Here is a tiny trained network, its code and every weight. The questions are about switching its units off for an input and a target symbol, where a switched-off unit gives its printed mean instead of its output.

import numpy as np


def w(rows, s, z=0):
    codes = np.array(rows[::2]) - 128.0
    scale = np.full(codes.shape[1], s)
    scale[-1] = z or s
    return codes * scale


def norm(h):
    return h / np.sqrt((h * h).mean(-1, keepdims=True) + 1e-5)


def f(y):
    return np.maximum(y, 0)


def softmax(a):
    e = np.exp(a - a.max(-1, keepdims=True))
    return e / e.sum(-1, keepdims=True)


def log_softmax(a):
    a = a - a.max(-1, keepdims=True)
    return a - np.log(np.exp(a).sum(-1, keepdims=True))


def net(x, mask):
    ids = ['Δβγεηξπτω'.index(c) for c in x.split()]
    T = len(ids)
    res = E[ids] + P[:T]
    u = 0
    for l in range(3):
        r = norm(res)
        for j in range(2):
            rows = slice(3 * j, 3 * j + 3)
            q, k, v = (r @ M[l][rows].T for M in (Q, K, V))
            z = softmax(np.where(np.tri(T) > 0, q @ k.T / 3**0.5, -1e9)) @ v
            o = O[l][rows]
            res = res + np.where(mask[u + j], z, o[:, -1]) @ o[:, :-1]
        u += 2
        y = f(norm(res) @ A[l][:, :-1].T + A[l][:, -1])
        res = res + np.where(mask[u : u + 4], y, B[l][:, -1]) @ B[l][:, :-1]
        u += 4
    return log_softmax(norm(res)[-1] @ U[:, :-1].T + U[:, -1])


Q, K, V, O, A, B = {}, {}, {}, {}, {}, {}
E = w([
[231,123,190,196,47],'Δ',
[147,172,151,167,123],'β',
[117,114,66,53,161],'γ',
[89,82,123,154,46],'ε',
[150,139,103,172,218],'η',
[124,5,79,134,54],'ξ',
[101,107,140,167,253],'π',
[174,149,166,104,161],'τ',
[238,151,181,108,153],'ω',
],0.016)
P = w([
[138,136,69,123,190],'0',
[138,135,106,100,32],'1',
[172,182,107,161,251],'2',
[122,106,79,109,164],'3',
[48,138,231,115,210],'4',
[178,203,73,128,183],'5',
[122,84,107,106,138],'6',
],0.011)
Q[0] = w([
[27,34,77,213,139],'0.h0',
[132,90,139,150,91],'0.h0',
[66,172,128,124,123],'0.h0',
[223,136,12,161,166],'0.h1',
[124,207,65,143,70],'0.h1',
[135,145,151,223,229],'0.h1',
],0.011)
K[0] = w([
[75,45,103,178,49],'0.h0',
[97,76,180,130,92],'0.h0',
[125,31,118,193,93],'0.h0',
[75,122,149,126,183],'0.h1',
[207,103,150,133,167],'0.h1',
[139,255,133,166,103],'0.h1',
],0.0099)
V[0] = w([
[117,208,127,68,94],'0.h0',
[81,64,152,200,109],'0.h0',
[108,141,195,155,88],'0.h0',
[87,192,177,131,29],'0.h1',
[191,1,107,118,194],'0.h1',
[118,60,116,121,87],'0.h1',
],0.007)
O[0] = w([
[119,69,80,91,184,89],'0.h0',
[178,97,60,149,255,39],'0.h0',
[111,144,81,100,71,48],'0.h0',
[115,197,20,73,96,2],'0.h1',
[196,62,139,45,115,176],'0.h1',
[62,145,144,104,103,19],'0.h1',
],0.0067,0.004)
A[0] = w([
[143,117,160,159,163,50],'0.n0',
[174,135,6,126,186,59],'0.n1',
[228,55,82,107,216,4],'0.n2',
[20,84,179,2,219,94],'0.n3',
],0.0079,0.0016)
B[0] = w([
[74,85,173,20,83,205],'0.n0',
[163,82,245,99,160,174],'0.n1',
[169,123,91,2,72,254],'0.n2',
[48,141,137,147,31,193],'0.n3',
],0.0091,0.0051)
Q[1] = w([
[73,113,155,68,165],'1.h0',
[197,126,96,160,71],'1.h0',
[124,137,202,125,49],'1.h0',
[148,116,170,2,159],'1.h1',
[42,118,123,131,174],'1.h1',
[225,223,171,202,119],'1.h1',
],0.0084)
K[1] = w([
[104,104,81,63,139],'1.h0',
[95,121,168,186,146],'1.h0',
[112,121,195,160,80],'1.h0',
[159,113,91,98,179],'1.h1',
[10,128,98,117,96],'1.h1',
[144,142,198,139,154],'1.h1',
],0.014)
V[1] = w([
[112,80,190,130,212],'1.h0',
[105,98,1,104,201],'1.h0',
[141,161,156,168,62],'1.h0',
[176,195,188,108,202],'1.h1',
[130,190,137,147,159],'1.h1',
[67,64,155,35,143],'1.h1',
],0.0067)
O[1] = w([
[131,221,30,172,175,169],'1.h0',
[179,117,124,200,61,2],'1.h0',
[154,154,63,115,178,148],'1.h0',
[88,142,122,67,190,210],'1.h1',
[1,201,124,125,9,113],'1.h1',
[106,116,140,234,182,170],'1.h1',
],0.0059,0.0066)
A[1] = w([
[151,52,162,126,207,10],'1.n0',
[160,183,159,148,184,234],'1.n1',
[82,114,106,117,134,34],'1.n2',
[114,8,88,95,119,28],'1.n3',
],0.011,0.0014)
B[1] = w([
[253,181,125,122,47,254],'1.n0',
[31,240,8,121,140,248],'1.n1',
[30,120,237,172,103,141],'1.n2',
[63,176,63,123,186,207],'1.n3',
],0.0056,0.0064)
Q[2] = w([
[206,124,40,39,173],'2.h0',
[199,246,220,196,166],'2.h0',
[14,104,123,152,160],'2.h0',
[1,134,164,116,194],'2.h1',
[58,193,143,180,36],'2.h1',
[129,219,92,117,163],'2.h1',
],0.0093)
K[2] = w([
[98,150,151,81,255],'2.h0',
[51,53,105,101,55],'2.h0',
[154,164,182,116,70],'2.h0',
[77,199,193,197,68],'2.h1',
[194,161,218,127,31],'2.h1',
[110,26,138,122,145],'2.h1',
],0.0082)
V[2] = w([
[254,145,101,107,197],'2.h0',
[71,52,48,197,116],'2.h0',
[106,61,133,119,48],'2.h0',
[195,239,138,74,155],'2.h1',
[66,136,149,111,202],'2.h1',
[182,204,119,102,87],'2.h1',
],0.0096)
O[2] = w([
[175,99,167,171,112,235],'2.h0',
[185,106,117,97,40,2],'2.h0',
[121,88,132,59,80,65],'2.h0',
[91,143,120,112,9,239],'2.h1',
[255,249,214,165,124,138],'2.h1',
[54,172,141,179,164,183],'2.h1',
],0.0064,0.0099)
A[2] = w([
[181,98,115,190,69,2],'2.n0',
[121,192,255,152,127,16],'2.n1',
[126,94,207,200,39,206],'2.n2',
[214,89,155,132,80,78],'2.n3',
],0.0068,0.0017)
B[2] = w([
[102,138,191,185,191,143],'2.n0',
[47,44,155,170,112,255],'2.n1',
[160,203,145,254,72,182],'2.n2',
[158,170,8,79,69,164],'2.n3',
],0.0084,0.0051)
U = w([
[41,72,93,71,69,145],'Δ',
[58,252,2,129,125,143],'β',
[147,130,176,44,88,160],'γ',
[132,147,73,151,10,137],'ε',
[146,117,189,221,140,64],'η',
[148,74,52,107,97,253],'ξ',
[182,137,157,178,158,111],'π',
[111,90,112,204,144,133],'τ',
[93,80,221,135,115,77],'ω',
],0.0087,0.0031)

Each question gives the input, a string of symbols that net reads in full, and the target symbol t.
The units are the heads (3 rows each of Q, K, V and O) and the neurons (one row each of A and B). Each row of codes is followed by its name. A weight is (code - 128) times the scale printed after its matrix; where a second scale follows, it is the last column's (O, A, B and U).
mask holds one flag per unit, layer by layer, with each layer's heads first. A switched-off unit (its flag False) gives its mean, the last column of its rows in O or B, instead of its output. The means were averaged over made-up inputs and are rounded, as every weight is.
A unit's drop is (log p(t) with every unit on - log p(t) with that unit switched off) / (log p(t) with every unit on - log p(t) with every unit switched off).
The circuit of an input: a set's keep is (log p(t) with only the set's units on - log p(t) with every unit switched off) / (log p(t) with every unit on - log p(t) with every unit switched off). Starting from the 12 units with the biggest drops (on a tie, the unit counted first), units are removed one at a time, each time the one whose removal leaves the highest keep (on an exact tie, the one counted first), for as long as the keep stays at least 0.8.
units of the circuit, in order: the units of the circuit, biggest drop first
k most important neurons: the k neurons with the biggest drops, biggest first
k most important neurons of layer l: the k neurons of layer l with the biggest drops, biggest first
drop when u is switched off: that unit's drop, to one decimal
input ξ Δ η ε Δ, target Δ: units of the circuit, in order : [2.h0, 2.h1]
input Δ η η β η ω π, target η: units of the circuit, in order : [2.h1, 1.h1, 0.n3]
input ε Δ Δ π, target η: most important neuron : [0.n1]
input τ η η η, target π: 2 most important neurons : [0.n2, 0.n3]
input γ η ε τ γ Δ, target γ: 2 most important neurons of layer 2 : [2.n2, 2.n1]
input ε γ η, target γ: units of the circuit, in order : [2.h0, 0.n1, 1.h0]
input γ ε Δ, target γ: units of the circuit, in order : [2.h0, 1.h0]
input γ π ω η η τ, target γ: units of the circuit, in order : [0.h1, 0.n3, 2.h0, 1.n0]
input η β Δ η τ, target β: 2 most important neurons of layer 0 : [0.n1, 0.n0]
input τ β Δ, target β: 2 most important neurons : [1.n1, 0.n2]
input τ γ π, target γ: 2 most important neurons : [1.n0, 0.n3]
input γ β ω, target β: 2 most important neurons : [0.n2, 1.n1]
input η Δ β ε, target τ: 3 most important neurons of layer 1 : [1.n3, 1.n1, 1.n0]
input ω β τ τ Δ, target β: units of the circuit, in order : [0.h1]
input Δ γ η β η γ, target γ: 2 most important neurons : [0.n1, 0.n2]
input Δ β Δ η π, target β: 2 most important neurons : [0.n1, 0.n2]
input γ β β γ β ε ε, target τ: 2 most important neurons : [1.n1, 0.n2]
input β η Δ ε β ξ π, target π: 2 most important neurons of layer 0 : [0.n1, 0.n2]
input ω β β ξ β γ, target γ: drop when 0.n2 is switched off : 0.1
input γ ω η Δ π η, target γ: drop when 0.n0 is switched off : 0.1
input β β ε ε η, target β: drop when 2.h0 is switched off : 0.2
input ε β π ω π, target β: most important neuron of layer 0 : [0.n2]
input π τ π η, target π: drop when 2.n3 is switched off : -0.1
